Below are the code and all the weights of a small trained network. Each question names an input and a class and asks about switching units off, where a switched-off unit gives its printed mean instead of its output.

import numpy as np


def w(rows, s, z=0):
    codes = np.array(rows[::2]) - 128.0
    scale = np.full(codes.shape[1], s)
    scale[-1] = z or s
    return codes * scale


def f(y):
    return y / 2 * (1 + np.tanh(0.7978845608 * (y + 0.044715 * y**3)))


def log_softmax(a):
    a = a - a.max(-1, keepdims=True)
    return a - np.log(np.exp(a).sum(-1, keepdims=True))


def net(x, mask):
    res = np.array(x, float).reshape(1, 4) / 4 @ E
    y = f(res @ A[0][:, :-1].T + A[0][:, -1])
    res = res + np.where(mask, y, B[0][:, -1]) @ B[0][:, :-1]
    return log_softmax(res[-1] @ U[:, :-1].T + U[:, -1])


A, B = {}, {}
E = w([
[22,225,162,45,181,75,124,184,64,109],'x0',
[225,32,107,52,171,134,106,181,107,68],'x1',
[92,75,236,129,130,237,199,137,71,136],'x2',
[5,78,209,80,69,164,22,130,254,64],'x3',
],0.0074)
A[0] = w([
[205,28,115,51,141,164,93,196,140,46,125],'N1',
[34,241,184,3,196,89,120,224,58,76,50],'N2',
[206,55,113,205,54,203,129,33,205,131,31],'N3',
[83,118,213,107,81,166,23,138,199,92,28],'N4',
[59,198,125,201,69,138,115,55,171,194,88],'N5',
[51,92,181,64,61,192,96,107,240,42,8],'N6',
[59,211,162,195,48,153,154,36,182,165,82],'N7',
[155,187,21,155,155,14,22,114,174,161,99],'N8',
[90,207,139,217,72,132,139,67,103,206,157],'N9',
[135,110,192,151,177,184,226,141,27,182,122],'N10',
[92,87,253,157,145,247,161,134,85,160,73],'N11',
],0.0053,0.0016)
B[0] = w([
[9,88,102,109,204,59,118,232,78,107,215],'N1',
[86,85,167,177,86,97,43,32,84,237,254],'N2',
[44,43,169,152,122,77,21,65,105,255,224],'N3',
[248,217,53,200,147,202,197,104,67,142,226],'N4',
[53,70,126,106,192,85,138,201,115,77,196],'N5',
[239,236,18,174,151,203,201,88,85,131,247],'N6',
[84,80,101,101,206,80,115,209,79,96,205],'N7',
[164,169,184,67,16,148,162,89,236,42,222],'N8',
[93,145,98,119,186,108,159,199,104,105,193],'N9',
[192,154,125,112,69,158,177,89,183,82,216],'N10',
[116,123,213,53,45,91,132,105,238,36,214],'N11',
],0.0061,0.0072)
U = w([
[201,182,66,163,142,160,188,100,80,153,250],'0',
[88,85,158,143,99,113,45,61,111,253,87],'1',
[125,132,167,83,41,129,143,117,214,36,62],'2',
[82,94,107,119,210,109,127,254,97,98,90],'3',
],0.011,0.0016)

Each question gives the input, the list of numbers given to net, and the class t.
The units are the neurons (one row each of A and B). Each row of codes is followed by its name. A weight is (code - 128) times the scale printed after its matrix; where a second scale follows, it is the last column's (A, B and U).
mask holds one flag per neuron, in row order. A switched-off neuron (its flag False) gives its mean, the last column of its row in B, instead of its output. The means were averaged over made-up inputs and are rounded, as every weight is.
A unit's drop is (log p(t) with every unit on - log p(t) with that unit switched off) / (log p(t) with every unit on - log p(t) with every unit switched off).
The circuit of an input: a set's keep is (log p(t) with only the set's units on - log p(t) with every unit switched off) / (log p(t) with every unit on - log p(t) with every unit switched off). Starting from all 11 units, units are removed one at a time, each time the one whose removal leaves the highest keep (on an exact tie, the one counted first), for as long as the keep stays at least 0.8.
units of the circuit, in order: the units of the circuit, biggest drop first
most important unit: the unit with the biggest drop
k most important neurons: the k neurons with the biggest drops, biggest first
drop of u: that unit's drop, to one decimal
input [-3,-5,8,1], class 2: units of the circuit, in order	(N11)
input [3,-8,5,7], class 3: 3 most important neurons	(N7 N5 N9)
input [1,-2,-5,5], class 0: units of the circuit, in order	(N4 N6)
input [5,4,-4,7], class 0: units of the circuit, in order	(N6 N4)
input [-8,2,7,0], class 1: 2 most important neurons	(N3 N8)
input [4,-3,-7,7], class 0: 2 most important neurons	(N4 N6)
input [5,0,-3,-3], class 1: 3 most important neurons	(N2 N6 N4)
input [-6,-1,8,-5], class 2: 2 most important neurons	(N11 N10)
input [-5,6,-7,0], class 2: 2 most important neurons	(N8 N2)
input [-7,8,7,4], class 3: 3 most important neurons	(N1 N2 N8)
input [-2,8,-7,5], class 3: 2 most important neurons	(N1 N11)
input [5,-8,0,8], class 0: 3 most important neurons	(N6 N4 N1)
input [6,1,-6,-1], class 1: 3 most important neurons	(N2 N11 N10)
input [1,-7,6,1], class 3: units of the circuit, in order	(N7)
input [-3,-6,-7,-2], class 2: 2 most important neurons	(N8 N1)
input [-7,-7,-7,-3], class 1: 3 most important neurons	(N3 N11 N10)
input [0,-5,6,-2], class 2: 2 most important neurons	(N11 N10)
input [3,-8,-6,0], class 3: 2 most important neurons	(N7 N5)
input [-5,0,8,8], class 0: 3 most important neurons	(N6 N4 N8)
input [8,-6,-6,6], class 1: most important unit	N2
input [8,7,2,8], class 0: drop of N6	0.7
input [-4,3,7,-2], class 2: drop of N9	0.0
input [-2,-6,1,6], class 0: drop of N1	0.2
input [-8,-1,8,-1], class 1: drop of N8	0.6
